Here is a tiny trained network, its code and every weight. The questions are about switching its units off for an input and a class, where a switched-off unit gives its printed mean instead of its output.

import numpy as np


def w(rows, s, z=0):
    codes = np.array(rows[::2]) - 128.0
    scale = np.full(codes.shape[1], s)
    scale[-1] = z or s
    return codes * scale


def norm(h):
    return h / np.sqrt((h * h).mean(-1, keepdims=True) + 1e-5)


def f(y):
    return np.maximum(y, 0)


def log_softmax(a):
    a = a - a.max(-1, keepdims=True)
    return a - np.log(np.exp(a).sum(-1, keepdims=True))


def net(x, mask):
    res = np.array(x, float).reshape(1, 4) / 4 @ E
    u = 0
    for l in range(2):
        y = f(norm(res) @ A[l][:, :-1].T + A[l][:, -1])
        res = res + np.where(mask[u : u + 13], y, B[l][:, -1]) @ B[l][:, :-1]
        u += 13
    return log_softmax(norm(res)[-1] @ U[:, :-1].T + U[:, -1])


A, B = {}, {}
E = w([
[160,75,145,180,85,90,107,184,139],'x0',
[225,125,193,25,124,68,83,132,2],'x1',
[186,88,77,134,155,138,109,99,146],'x2',
[95,68,143,139,110,255,28,177,87],'x3',
],0.0029)
A[0] = w([
[112,186,137,46,231,204,160,3,114,99],'L0N0',
[241,97,122,177,110,94,126,167,170,89],'L0N1',
[216,80,63,105,200,129,146,89,167,77],'L0N2',
[53,142,105,124,178,184,155,45,137,117],'L0N3',
[101,131,96,204,41,40,82,226,191,88],'L0N4',
[144,160,73,148,161,109,209,81,186,125],'L0N5',
[15,209,210,129,63,93,150,180,167,87],'L0N6',
[215,107,172,173,68,68,206,178,178,139],'L0N7',
[108,111,163,74,159,161,56,184,114,79],'L0N8',
[198,86,160,184,42,97,114,187,132,4],'L0N9',
[99,70,78,233,29,80,139,185,183,134],'L0N10',
[166,27,19,181,198,134,124,65,163,75],'L0N11',
[52,126,74,98,155,181,204,78,151,116],'L0N12',
],0.0043,0.0023)
B[0] = w([
[94,81,223,102,140,132,53,131,195,233],'L0N0',
[89,147,236,82,131,165,88,88,153,193],'L0N1',
[146,134,255,161,136,138,169,139,59,190],'L0N2',
[195,146,131,77,104,80,81,170,169,217],'L0N3',
[115,161,219,96,156,181,42,67,190,219],'L0N4',
[64,116,49,103,193,74,149,149,103,240],'L0N5',
[218,106,223,226,224,216,186,70,61,224],'L0N6',
[67,73,85,43,210,70,127,134,70,229],'L0N7',
[107,102,121,189,128,49,176,92,152,208],'L0N8',
[120,136,197,80,190,179,59,49,159,187],'L0N9',
[191,190,63,85,23,146,92,210,123,253],'L0N10',
[129,166,248,210,133,208,196,115,61,206],'L0N11',
[165,179,119,147,60,145,62,194,118,225],'L0N12',
],0.0041,0.0035)
A[1] = w([
[148,3,92,109,96,215,80,129,105,124],'L1N0',
[228,178,121,103,68,81,98,223,119,76],'L1N1',
[23,98,144,169,125,216,86,169,105,106],'L1N2',
[181,132,189,147,110,164,54,152,118,155],'L1N3',
[135,228,107,107,203,131,62,123,87,170],'L1N4',
[200,56,181,40,38,73,75,99,17,126],'L1N5',
[151,105,186,220,177,194,218,68,63,111],'L1N6',
[76,48,99,148,208,65,121,176,107,135],'L1N7',
[79,120,155,101,118,119,97,40,228,96],'L1N8',
[183,66,48,77,106,149,212,42,85,2],'L1N9',
[61,169,49,155,125,149,113,124,146,98],'L1N10',
[53,50,83,178,8,141,100,93,75,107],'L1N11',
[153,131,123,58,142,72,135,84,106,112],'L1N12',
],0.0044,0.0058)
B[1] = w([
[88,174,139,81,171,37,171,148,77,180],'L1N0',
[104,96,108,125,5,198,124,63,87,142],'L1N1',
[172,128,80,113,209,76,163,140,112,189],'L1N2',
[108,123,114,101,111,70,168,74,136,254],'L1N3',
[147,71,111,127,97,154,80,139,92,225],'L1N4',
[131,196,78,208,119,216,146,174,218,250],'L1N5',
[181,74,203,221,89,184,235,70,2,168],'L1N6',
[37,42,116,73,74,155,182,19,71,155],'L1N7',
[90,67,222,132,71,145,74,41,200,144],'L1N8',
[82,109,236,142,113,165,154,98,55,128],'L1N9',
[179,155,116,130,124,123,111,157,88,142],'L1N10',
[102,74,111,46,178,54,153,51,108,145],'L1N11',
[91,136,69,165,109,139,98,179,131,176],'L1N12',
],0.0054,0.0061)
U = w([
[190,254,19,189,72,213,109,232,190,175],'0',
[210,155,255,219,227,211,232,98,34,151],'1',
[104,148,228,21,205,128,17,100,222,152],'2',
[55,95,25,30,228,14,225,88,42,164],'3',
[120,75,149,133,68,171,156,47,116,236],'4',
[233,16,92,168,117,52,162,121,185,2],'5',
[232,26,104,160,111,48,169,136,185,2],'6',
[232,29,100,158,116,55,166,129,183,2],'7',
],0.0095,0.0074)

Each question gives the input, the list of numbers given to net, and the class t.
The units are the neurons (one row each of A and B). Each row of codes is followed by its name. A weight is (code - 128) times the scale printed after its matrix; where a second scale follows, it is the last column's (A, B and U).
mask holds one flag per neuron, layer by layer. A switched-off neuron (its flag False) gives its mean, the last column of its row in B, instead of its output. The means were averaged over made-up inputs and are rounded, as every weight is.
A unit's drop is (log p(t) with every unit on - log p(t) with that unit switched off) / (log p(t) with every unit on - log p(t) with every unit switched off).
The circuit of an input: a set's keep is (log p(t) with only the set's units on - log p(t) with every unit switched off) / (log p(t) with every unit on - log p(t) with every unit switched off). Starting from the 12 units with the biggest drops (on a tie, the unit counted first), units are removed one at a time, each time the one whose removal leaves the highest keep (on an exact tie, the one counted first), for as long as the keep stays at least 0.8.
units of the circuit, in order: the units of the circuit, biggest drop first
unit that matters most: the unit with the biggest drop
k most important neurons: the k neurons with the biggest drops, biggest first
top k neurons in layer l: the k neurons of layer l with the biggest drops, biggest first
input [-4,5,2,4], class 0: unit that matters most	L1N5
input [-5,-2,8,-6], class 1: 2 most important neurons	(L0N11; L0N2)
input [0,-7,5,-6], class 0: 2 most important neurons	(L0N10; L0N6)
input [3,-7,-3,-8], class 3: top 2 neurons in layer 0	(L0N5; L0N7)
input [2,7,6,-4], class 0: 3 most important neurons	(L1N5; L0N6; L0N11)
input [1,8,8,8], class 0: 2 most important neurons	(L1N5; L0N6)
input [-8,-4,-4,-7], class 2: 2 most important neurons	(L0N0; L1N5)
input [8,5,8,-1], class 1: units of the circuit, in order	(L0N2; L0N11)
input [-7,-7,-4,-7], class 0: 4 most important neurons	(L0N12; L0N7; L0N4; L1N3)
input [2,-6,5,8], class 3: top 3 neurons in layer 1	(L1N5; L1N11; L1N0)
input [8,-6,-2,-3], class 2: 2 most important neurons	(L0N4; L0N10)
input [2,-7,-8,4], class 1: 4 most important neurons	(L0N6; L1N5; L1N12; L0N5)
input [-6,3,4,2], class 2: 2 most important neurons	(L0N0; L0N6)
input [-8,-1,4,-3], class 2: units of the circuit, in order	(L0N0)
input [0,-5,-2,6], class 3: top 2 neurons in layer 1	(L1N5; L1N11)
input [-1,-5,3,-6], class 3: 2 most important neurons	(L0N5; L1N5)
input [4,5,7,-5], class 1: top 2 neurons in layer 0	(L0N2; L0N10)
input [8,8,3,-4], class 0: top 2 neurons in layer 1	(L1N5; L1N12)
input [7,4,-3,-8], class 3: 3 most important neurons	(L0N7; L0N0; L1N7)
input [8,-4,-2,5], class 2: top neuron in layer 0	(L0N4)
input [-3,-1,-5,-5], class 1: top 2 neurons in layer 1	(L1N6; L1N3)
input [-8,5,7,-8], class 2: top 2 neurons in layer 0	(L0N0; L0N6)
input [8,-4,7,7], class 2: 4 most important neurons	(L0N6; L0N4; L0N10; L1N5)
input [4,-3,5,-4], class 1: top 2 neurons in layer 0	(L0N11; L0N2)
input [8,8,-2,-8], class 0: top 4 neurons in layer 1	(L1N5; L1N12; L1N3; L1N0)
input [-8,1,7,4], class 2: 3 most important neurons	(L0N0; L0N6; L0N3)
input [6,-4,-7,-5], class 1: units of the circuit, in order	(L0N6)
input [-6,7,-3,-7], class 0: 4 most important neurons	(L1N5; L1N12; L0N4; L1N3)
input [5,-3,-1,3], class 2: 2 most important neurons	(L0N4; L1N5)
